In the rows, zero is written as 100.
Each row of numbers stands for one object and depends on some of the facts below. Use the named rows to name the rest.

Facts:
tofifin: Ξ d; Φ skati
pleflis: Ξ f; Φ stofamel
skadon: Ω broruk; Ξ a
pudulom: Ω poni; Ξ d; Φ laderel
gedar: Ξ f; Φ letre
grugu: Ω ristusak; Ξ f
rubam: Ω drigun; Ξ f
keviru: Ξ e; Φ sostom
stekidon: Ω setrim; Ξ c; Φ suplom
mibros: Ξ f; Φ pokedri
zago: Ω fomam; Ξ f
skipan: Ω sodon; Ξ c; Φ grutro
stustol: Ω triplam; Ξ a; Φ dusafom
fipan: Ω skudal; Ξ f
staklok: Ξ e; Φ sepam
gufir: Ω tofifin; Ξ e; Φ vifazos
ploplu: Ξ a; Φ zugamo
plaskul: Ξ g; Φ plitok
puzak: Ω klezu; Ξ a; Φ skogi
datris: Ξ a; Φ bave
zutrem: Ξ b; Φ plaskul
gabres: Ω ropur; Ξ g
dezen: Ω trigom; Ξ d; Φ skadon
ropur: Ω suflo; Ξ f
vuzeta: Ξ d; Φ groraskem
letre: Ξ a; Φ giskor
grovi: Ξ g; Φ pleflis
staplir: Ω sipim; Ξ f
vagrir: Ω flufon; Ξ g; Φ fetrum
sezul: Ω tezur; Ξ f; Φ vogik
kupigrus: Ξ d
sepam: Ξ a
luves: Ω gibrel; Ξ a; Φ saze
fovuplam: Ω tidrem; Ξ e; Φ suflo
skogi: Ω suplom; Ξ c; Φ datrer
dusafom: Ξ d; Φ soko
triplam: Ω stemun; Ξ c
papli: Ω pleflis; Ξ a
sodon: Ω vetrom; Ξ f; Φ segravir
suflo: Ω grugu; Ξ b; Φ staplir
soko: Ξ c; Φ skipan
tidrem: Ω lesagril; Ξ e
pokedri: Ω fligro; Ξ f; Φ lesagril
viso: Ω grifil; Ξ c; Φ skadribris
lonitram: Ω griskevus; Ξ c; Φ flubri
favul: Ω skadon; Ξ d
nisku: Ω skitrolol; Ξ c; Φ gulek
mibok: Ξ e; Φ dosti
litrepil: Ξ e; Φ flufon
mide: Ξ e; Φ ploplu
gidul: Ω drokam; Ξ f
ristusak: Ω pludabrir; Ξ b; Φ pudulom
stuleplar: Ξ b; Φ vasak
kloskur: Ξ f; Φ truflim
klezabri: Ξ g
skodrikla: Ξ a; Φ pluskaskar
vasak: Ω grugus; Ξ a; Φ sotis
dosti: Ξ f; Φ zutrem
stofamel: Ξ e; Φ rimok
setrim: Ξ e
trasuk: Ξ d; Φ flabrol
kiflurin: Ω sivek; Ξ b; Φ papli
bave: Ξ d; Φ pluvo
gibruk: Ω solu; Ξ d; Φ vuzeta
fuver: Ξ b; Φ torak
sipim: Ω kirofus; Ξ e
skitrolol: Ω kleskin; Ξ a
bagrul: Ξ a; Φ mibok
griskevus: Ω torak; Ξ a; Φ skubrerul
torak: Ω fipan; Ξ a; Φ stuleplar
bruzan: Ω pudulom; Ξ b; Φ trotim
stemun: Ξ f
gusom: Ω grovi; Ξ d; Φ staklok
sivek: Ω gufir; Ξ e
vogik: Ξ c; Φ tezur
rener: Ξ c; Φ zikul
litragrek: Ξ c
loguflam: Ω truflim; Ξ e
drigun: Ω kebamul; Ξ a
plagran: Ω stustol; Ξ d
sostom: Ξ e; Φ dadre
grutro: Ξ e
gulek: Ξ g
trebaklin: Ω gidul; Ξ e
skugebo: Ξ c
fovel: Ξ f; Φ klidul
sostir: Ξ g; Φ skabrum
vifazos: Ω brelemun; Ξ a; Φ pludabrir
grenas: Ξ a
pluvo: Ξ f; Φ dezen
datrer: Ξ d
tripuplis: Ξ c
segravir: Ω kepan; Ξ d; Φ mibros
stotro: Ξ e; Φ stustol
replak: Ω fligrebris; Ξ g; Φ nisku
duvul: Ω trakom; Ξ d; Φ lidrus
poni: Ξ e
stapan: Ξ e; Φ bruzan
trazes: Ω luves; Ξ d
zipidem: Ω skabrum; Ξ c
laderel: Ξ e; Φ riskir
flubri: Ξ f
gifor: Ω tidri; Ξ g
skudal: Ξ a; Φ kirofus
flufon: Ξ c; Φ fuver
klidul: Ω plagran; Ξ e; Φ zago
riskir: Ξ d
kepan: Ω stovozan; Ξ d; Φ grovi
grigro: Ω lotil; Ξ g; Φ trebaklin
klezu: Ω kluska; Ξ g; Φ gibrel
brelemun: Ω ploma; Ξ b
pluskaskar: Ξ e; Φ drokam
druli: Ξ d; Φ kluska
grunin: Ξ b; Φ kebamul
klodro: Ω klomibren; Ξ f; Φ lonitram
natin: Ξ a
mudan: Ω zipidem; Ξ a; Φ trigom
gibrel: Ξ c; Φ mide
klomibren: Ξ c; Φ stekidon
tidri: Ω rubam; Ξ b; Φ skodrikla
solu: Ξ a
fusum: Ξ b; Φ grifil
tasel: Ω rimok; Ξ f
broruk: Ω trazes; Ξ e
pludabrir: Ω klidul; Ξ g; Φ litragrek
rofi: Ξ e; Φ kekleflem
skubrerul: Ω grigro; Ξ d; Φ rener
stepano: Ω grenas; Ξ f
digrel: Ω soko; Ξ e
sotis: Ξ e; Φ kiflurin
skati: Ξ b; Φ skugebo
groraskem: Ξ f; Φ fovuplam
grifil: Ξ a; Φ natin
zavil: Ω stepano; Ξ f
kleskin: Ω skogi; Ξ a
skabrum: Ω tasel; Ξ e; Φ fligro
trotim: Ξ d; Φ tuvo
kebamul: Ω plaskul; Ξ b; Φ stepano
truflim: Ω dezen; Ξ c; Φ klezu
skadribris: Ξ a; Φ sezul
lotil: Ω letre; Ξ e
flobil: Ω skipan; Ξ e
stovozan: Ω klodro; Ξ b; Φ tidri
giskor: Ξ f
vetrom: Ω gusom; Ξ c
lesagril: Ξ e; Φ kupigrus
fetrum: Ξ g; Φ mudan
drokam: Ω mudan; Ξ b; Φ gusom
tezur: Ω duvul; Ξ e; Φ griskevus
rimok: Ω puzak; Ξ b
zikul: Ξ c
sode: Ω vifazos; Ξ e
suplom: Ω stekidon; Ξ e; Φ tripuplis
lidrus: Ξ c; Φ grigro
trakom: Ξ g
tuvo: Ξ b; Φ datris
liste: Ξ c; Φ litrepil
fligro: Ω gabres; Ξ c; Φ flobil
zugamo: Ξ b; Φ rofi
plitok: Ξ a
saze: Ξ a
kirofus: Ω natin; Ξ g
trigom: Ω groraskem; Ξ a; Φ druli
kekleflem: Ξ b; Φ klezabri
fomam: Ξ g
flabrol: Ξ f; Φ replak
grugus: Ω sode; Ξ d
dadre: Ξ a; Φ stapan
kluska: Ξ e; Φ trasuk
ploma: Ξ e
fligrebris: Ξ c
groku: Ω zutrem; Ξ g; Φ ristusak

Known rows:
grunin: 103	110	105	101	95	104	112	108	115	93	99	102	87	106	111	101	104	106	106	101	108	99	103	102	98	101	96	98	90	94	92	94	97	95	95	111	98	108	107	103	94
pudulom: 97	116	106	107	97	117	112	106	109	91	109	100	90	115	115	100	110	98	110	100	110	90	96	104	102	101	95	103	90	94	98	91	96	90	92	109	97	110	112	102	93
pokedri: 104	124	121	113	95	106	106	107	84	80	115	88	95	116	115	110	125	65	116	84	123	68	91	96	112	113	91	105	97	97	82	88	77	107	93	122	83	107	116	108	89
klodro: 106	111	98	105	93	103	111	129	120	96	95	108	93	105	107	97	115	94	111	101	102	106	108	102	95	109	101	103	82	97	89	95	90	101	94	107	106	101	104	106	89
luves: 110	99	111	97	95	87	116	110	114	91	88	99	88	102	107	104	101	112	106	97	113	101	94	99	99	96	92	101	93	93	89	90	99	99	97	115	97	116	104	101	97
griskevus: 109	109	108	98	73	109	107	35	150	127	132	117	83	88	118	114	133	128	105	154	122	107	81	98	56	107	116	125	105	93	75	98	69	109	80	79	80	147	100	70	84
stotro: 103	112	105	104	94	106	113	110	108	90	102	102	91	109	114	104	109	98	109	96	111	91	97	101	102	104	94	100	90	95	92	91	94	95	95	114	95	111	109	105	93
vogik: 114	106	108	98	74	98	105	43	149	121	128	119	84	87	115	108	139	125	113	150	125	108	77	97	53	105	117	136	104	91	77	98	67	109	79	81	83	148	101	71	80
suplom: 100	95	112	96	96	99	119	111	108	100	85	99	94	109	110	96	107	105	117	101	110	94	90	104	101	103	100	106	90	104	87	90	100	88	91	108	109	111	105	109	102
bruzan: 113	115	133	81	104	113	133	77	132	73	81	89	81	106	111	94	114	117	126	101	99	102	142	147	98	91	109	86	75	96	125	77	62	104	117	109	99	61	151	78	119
rubam: 125	99	110	114	100	113	126	120	109	100	85	108	92	95	95	112	106	106	121	104	96	112	96	113	92	80	78	92	85	94	85	111	105	96	89	113	110	94	91	106	100
plagran: 125	100	109	108	98	93	116	114	106	94	88	109	89	90	96	122	95	114	110	100	100	110	102	109	93	83	79	84	89	92	82	106	106	105	96	116	99	103	91	103	98
fipan: 118	102	107	108	97	110	119	106	106	104	89	110	90	94	100	123	92	111	109	102	99	105	104	112	96	84	80	78	92	96	81	109	108	101	94	114	96	99	92	107	106
grutro: 126	100	112	111	99	99	120	114	97	96	86	112	93	93	94	125	102	102	118	97	99	101	96	112	97	83	74	86	91	96	80	107	103	102	90	120	98	101	91	109	101
lotil: 123	103	97	103	91	103	116	122	111	108	81	117	91	90	97	120	101	103	109	99	98	111	110	108	92	98	84	78	89	101	74	109	98	109	95	117	97	97	90	112	101
sipim: 122	100	116	111	102	99	115	101	103	92	96	103	88	88	98	124	91	118	107	101	101	105	101	112	96	78	77	79	92	90	86	106	114	99	95	114	96	104	91	101	102
kupigrus: 125	101	111	112	98	100	119	116	97	97	84	113	94	92	94	124	102	102	118	97	100	100	95	112	96	83	75	85	90	95	80	108	103	103	91	120	96	100	92	108	100
zago: 130	98	116	103	93	75	102	112	102	99	91	95	90	77	96	130	93	100	100	95	104	109	121	102	96	103	91	69	93	100	62	106	97	125	105	113	94	92	86	106	104
favul: 128	91	125	104	99	86	117	104	103	97	78	88	86	89	94	115	98	105	114	97	116	112	99	107	91	84	84	94	92	95	73	106	101	106	99	125	99	100	91	109	103

Name these rows:
No name comes twice in this set of rows, the named rows included.
104	112	82	99	87	106	115	127	122	104	91	124	94	106	111	107	104	107	99	100	95	98	106	101	100	113	96	85	89	99	90	92	96	101	95	107	95	112	105	105	94 -> letre
109	111	115	82	98	99	125	94	136	82	81	102	84	106	110	95	104	125	112	103	98	107	131	129	95	97	106	88	80	96	116	80	77	101	112	107	100	84	136	82	109 -> pluvo
130	99	120	115	99	92	110	125	104	95	89	97	90	85	90	113	111	91	118	102	99	118	111	108	89	91	91	94	80	96	74	113	96	111	94	111	112	83	88	108	96 -> zavil
104	110	106	99	97	104	115	108	117	91	97	103	88	107	112	101	108	107	108	100	107	99	106	107	100	101	98	96	88	95	96	90	92	96	99	110	97	105	113	99	96 -> keviru
128	96	112	114	96	104	132	114	114	97	84	101	90	92	95	118	99	111	111	98	103	113	96	105	96	81	72	86	91	86	85	105	105	106	95	119	100	103	90	97	99 -> tidrem
133	98	109	114	97	89	115	132	107	95	87	113	95	85	90	115	109	102	118	102	89	116	104	110	91	88	84	90	81	96	79	109	102	108	93	107	112	92	85	104	97 -> stepano
125	103	128	115	103	102	113	97	90	90	99	90	88	89	96	129	98	101	115	98	109	101	101	113	97	78	76	81	92	92	78	110	107	106	96	122	91	95	89	107	103 -> staplir
99	109	93	102	93	111	117	109	116	99	98	118	91	106	111	110	95	118	99	104	97	95	100	104	102	99	90	83	92	94	95	92	107	93	93	104	94	114	104	100	98 -> skudal
107	108	106	108	97	117	122	117	116	96	97	104	90	109	109	98	112	100	115	105	103	105	97	105	97	96	94	104	84	93	96	98	97	92	93	108	106	101	104	104	94 -> kebamul
129	100	123	118	98	108	121	109	105	98	95	89	88	85	94	121	102	98	111	101	102	115	108	108	94	83	81	81	87	89	75	113	102	111	98	114	101	88	86	105	102 -> flobil
123	99	106	110	100	97	119	109	105	92	94	117	93	89	97	128	88	126	105	103	90	103	97	114	97	74	73	74	92	89	92	103	120	98	91	108	96	111	91	97	102 -> natin
89	117	90	100	90	125	120	95	115	99	106	114	91	118	122	112	97	114	97	97	108	80	94	100	108	106	88	81	99	91	100	84	101	91	96	111	82	124	114	99	98 -> pleflis
92	115	103	100	96	118	110	91	109	96	105	101	84	109	119	108	93	112	102	102	111	90	104	107	101	96	94	89	95	95	95	94	104	88	95	111	90	111	109	107	99 -> duvul
113	104	106	101	85	99	110	74	134	109	109	112	85	93	109	109	121	119	110	130	115	108	89	101	72	98	103	116	96	92	82	99	84	102	87	97	92	129	99	85	89 -> rener
115	111	105	97	72	106	104	57	146	127	119	109	81	87	114	108	136	108	109	141	126	113	97	95	59	117	120	124	101	100	65	104	59	120	88	92	85	127	100	85	83 -> skubrerul

Now the same objects, written a new way:
Some objects and their rows:
rubam: 99	109	107	106	99	98	127	113	101	91	105	109	101	107	93	104	90	89	106	94	98	102	96	100	100	95	105	93	100	90	109	100	93	108	112	98	91	96	100	110	92	105	88	115	109	98	97
vetrom: 103	103	107	99	91	99	115	111	103	94	104	112	88	106	101	115	94	94	103	90	97	113	99	100	93	100	106	87	97	87	97	108	94	99	112	98	96	93	100	109	94	94	77	113	114	101	104
truflim: 98	106	102	113	107	98	108	95	96	101	91	78	115	88	92	82	101	105	97	107	100	92	92	101	114	96	102	109	103	99	98	83	111	107	101	106	97	92	100	90	107	108	116	99	86	94	94
trigom: 111	100	68	109	113	88	89	92	86	110	94	90	111	94	84	108	105	113	111	101	104	90	73	103	101	98	105	121	100	102	110	97	84	87	96	87	106	110	103	99	99	103	109	95	111	85	112
brelemun: 103	105	107	104	99	100	119	109	101	88	106	114	103	105	95	113	95	94	106	98	98	103	100	100	94	99	105	91	97	88	107	99	92	104	113	100	92	93	103	107	95	105	85	116	108	97	104
klezabri: 96	113	107	101	96	94	133	121	102	100	99	99	88	105	93	96	84	87	103	84	98	110	90	98	106	91	102	85	114	90	102	108	99	112	107	102	94	96	99	114	86	90	83	104	113	106	85
mide: 104	106	105	111	104	98	105	90	107	105	83	64	92	80	97	94	103	112	85	103	93	113	89	97	108	100	107	93	116	88	74	87	123	107	100	116	103	79	100	82	107	94	103	97	89	99	98
pudulom: 99	97	96	97	100	98	88	97	99	106	96	92	99	98	104	93	104	101	99	102	101	99	102	101	105	102	98	107	97	105	95	100	102	92	99	99	105	102	103	99	105	96	107	93	98	98	100
fligrebris: 103	102	106	105	105	95	120	105	99	87	103	114	100	111	92	115	95	99	102	100	100	102	99	102	95	99	106	84	105	88	106	100	98	109	111	98	91	95	100	109	94	104	85	108	105	106	102
skodrikla: 94	97	92	98	94	96	94	119	92	97	103	94	112	99	90	80	123	89	119	118	107	97	115	107	122	100	93	95	112	130	103	89	105	101	93	92	122	125	98	93	105	103	117	105	82	99	103
drokam: 71	102	88	61	93	96	81	124	112	93	92	96	119	99	77	77	131	96	132	124	115	102	105	113	108	97	84	73	130	113	84	83	97	79	66	104	124	138	106	79	96	106	115	86	70	120	82
pluskaskar: 88	103	90	95	95	92	105	131	89	100	101	89	113	100	82	65	120	81	122	118	110	96	111	108	135	96	91	94	121	139	107	89	105	105	94	89	125	133	97	97	102	98	118	102	83	100	93
stustol: 116	106	97	109	85	103	91	73	93	105	110	76	94	89	126	103	110	101	82	106	110	94	102	108	77	109	92	90	102	160	101	95	85	110	67	97	101	106	94	75	105	92	103	85	87	115	102
duvul: 98	98	95	95	96	95	94	101	98	109	95	91	94	99	103	91	101	97	96	98	100	102	99	102	109	100	98	104	99	106	94	104	106	94	99	98	104	100	104	101	103	89	105	92	104	100	96
plaskul: 99	95	95	98	102	86	99	99	95	104	90	91	96	106	101	94	105	98	94	99	103	102	99	108	111	101	99	100	106	105	95	104	110	96	108	91	102	100	105	106	105	87	103	87	102	106	96
ploma: 102	102	105	107	106	92	125	106	97	85	102	114	103	111	90	112	95	96	102	100	100	102	97	105	98	99	109	87	103	87	108	98	98	110	116	96	88	94	101	112	96	105	87	109	105	104	102
tidrem: 101	105	106	100	95	99	117	113	103	93	105	110	93	106	97	108	91	91	104	91	98	107	98	99	96	98	106	88	102	90	103	104	94	105	109	100	95	95	99	109	91	99	82	111	110	103	98
griskevus: 97	82	96	77	106	94	77	87	104	105	102	95	119	105	105	85	90	116	102	84	110	97	129	107	102	117	90	134	71	119	93	104	99	96	107	107	92	85	106	107	112	97	89	107	85	115	110
bave: 101	98	111	92	87	106	94	99	105	107	106	108	95	109	119	96	97	99	83	109	104	86	95	99	107	101	107	98	98	100	97	108	105	87	117	107	101	99	104	91	106	80	108	79	112	95	91

Which object is each row?
No name comes twice in this set of rows, the named rows included.
112	98	46	117	130	79	64	92	90	117	92	102	112	104	68	120	119	146	103	106	92	90	94	88	108	90	76	121	144	81	105	116	94	107	96	110	107	122	99	98	92	111	107	76	129	112	133 -> kluska
93	110	93	103	109	97	103	121	110	101	105	119	100	111	82	104	100	115	102	96	87	105	118	85	104	84	75	89	141	73	99	117	102	122	103	123	97	109	96	104	82	108	83	95	124	124	107 -> rimok
97	103	96	95	104	103	91	110	116	94	106	124	101	109	89	122	109	120	105	102	91	108	116	87	89	93	82	87	128	68	92	111	97	109	98	124	99	105	97	96	87	114	80	100	116	121	114 -> tasel

Now the same objects, written a new way:
Known rows:
fligro: 71	114	104	91	112	86	87	112	100	105	92	108	55	104	83	113	110	109	67	85	68	68	118	79	108	88	98	96
grutro: 89	98	95	107	98	115	107	96	95	96	110	102	102	91	95	108	96	110	111	85	101	96	101	95	107	102	106	88
pleflis: 105	95	94	94	100	109	110	104	103	100	98	92	98	96	104	105	102	100	102	105	103	96	106	100	105	104	97	98
loguflam: 99	98	103	108	93	96	90	98	97	98	106	110	103	104	96	99	92	102	99	94	103	106	96	106	91	100	103	104
skadribris: 111	93	102	90	99	95	100	109	95	95	105	103	100	101	98	96	96	97	88	105	110	96	103	102	100	106	101	112
setrim: 113	96	96	100	100	119	104	109	104	96	97	90	94	106	121	97	90	103	114	95	110	89	119	104	103	100	105	105
tofifin: 117	94	98	88	99	96	103	109	107	102	91	90	95	104	109	99	104	92	93	118	106	102	105	106	97	104	91	110
fuver: 104	100	91	89	98	105	100	109	106	71	112	104	86	114	89	114	120	105	107	98	116	108	109	103	80	114	96	88
plitok: 89	98	95	107	98	114	107	96	95	96	110	102	102	91	95	108	95	110	111	84	101	95	101	96	107	102	107	88
sezul: 106	95	104	98	94	91	91	105	94	94	110	112	103	104	94	96	92	101	89	98	110	101	98	106	93	104	104	113
zipidem: 91	126	133	79	108	90	103	70	108	96	89	88	119	102	102	90	126	100	102	99	118	100	90	82	112	97	102	94
zago: 88	99	100	113	95	106	98	93	93	96	112	110	105	95	92	104	92	109	108	82	99	100	96	99	100	100	109	92
vasak: 100	90	102	96	99	97	95	109	87	103	129	118	100	94	91	106	80	113	89	90	129	93	92	114	106	97	105	126
skadon: 105	51	88	153	124	100	93	76	109	109	114	59	110	87	118	62	118	97	99	46	54	115	106	63	99	89	101	104
lotil: 103	95	98	101	97	102	101	101	100	100	101	100	100	100	101	102	97	100	101	99	103	101	101	103	99	102	100	101
mudan: 62	171	127	67	59	89	85	61	119	127	56	86	155	61	117	62	95	92	130	111	102	92	92	74	87	79	77	88
gusom: 101	94	95	99	94	107	104	102	102	97	106	101	99	98	98	109	97	104	104	98	107	101	102	104	98	104	100	98
tidri: 109	93	99	97	95	99	99	106	99	97	104	102	100	102	101	101	94	99	96	102	108	101	103	106	95	105	100	108
fovel: 112	99	102	92	99	89	94	105	104	101	94	99	97	108	104	96	101	93	91	113	106	105	100	107	92	101	94	112

Rows to name:
No name comes twice in this set of rows, the named rows included.
101	89	101	86	107	101	107	112	85	113	127	109	100	83	96	107	81	113	85	95	129	81	93	110	124	94	103	130 -> sotis
108	116	134	127	87	81	107	76	77	105	58	118	125	113	107	119	52	67	105	124	65	112	116	71	109	132	135	100 -> replak
108	62	98	140	123	93	91	83	114	115	97	67	101	103	119	65	125	91	91	74	62	113	94	87	101	82	99	103 -> datris
110	59	95	141	126	89	89	83	113	113	101	61	104	99	120	60	125	90	90	67	59	115	100	76	98	85	96	109 -> bave
105	90	92	95	97	112	112	104	104	100	99	91	98	94	105	108	99	101	105	104	105	97	106	102	105	106	98	96 -> plaskul
102	94	97	87	103	103	104	110	95	94	120	106	94	97	93	110	99	109	94	96	123	94	100	106	104	103	100	110 -> stuleplar
119	96	109	89	95	77	84	111	96	96	103	110	101	113	98	89	94	91	78	114	113	104	98	110	86	104	98	126 -> viso
101	152	121	86	143	91	104	68	102	100	114	71	94	123	93	139	121	131	98	95	134	135	82	110	120	93	64	116 -> klezu
98	89	106	93	103	95	98	109	80	116	133	119	104	83	92	104	72	116	82	89	131	84	87	114	121	90	106	137 -> kiflurin
103	112	128	130	92	98	123	73	74	103	60	111	125	104	107	128	53	71	115	117	60	103	121	61	125	137	142	86 -> gulek
100	97	96	90	106	101	103	108	101	92	118	105	87	104	94	121	106	109	101	97	122	104	101	106	98	102	95	109 -> mide
103	96	97	96	97	102	101	104	100	95	108	103	97	100	97	106	99	103	100	99	110	101	102	103	97	104	100	103 -> tezur
108	119	125	117	85	89	111	80	84	108	55	107	125	103	111	114	57	69	109	127	67	106	118	71	110	128	124	97 -> flabrol
105	94	92	89	98	105	102	110	101	82	116	105	90	106	92	113	107	108	101	97	121	103	105	106	90	110	98	100 -> torak

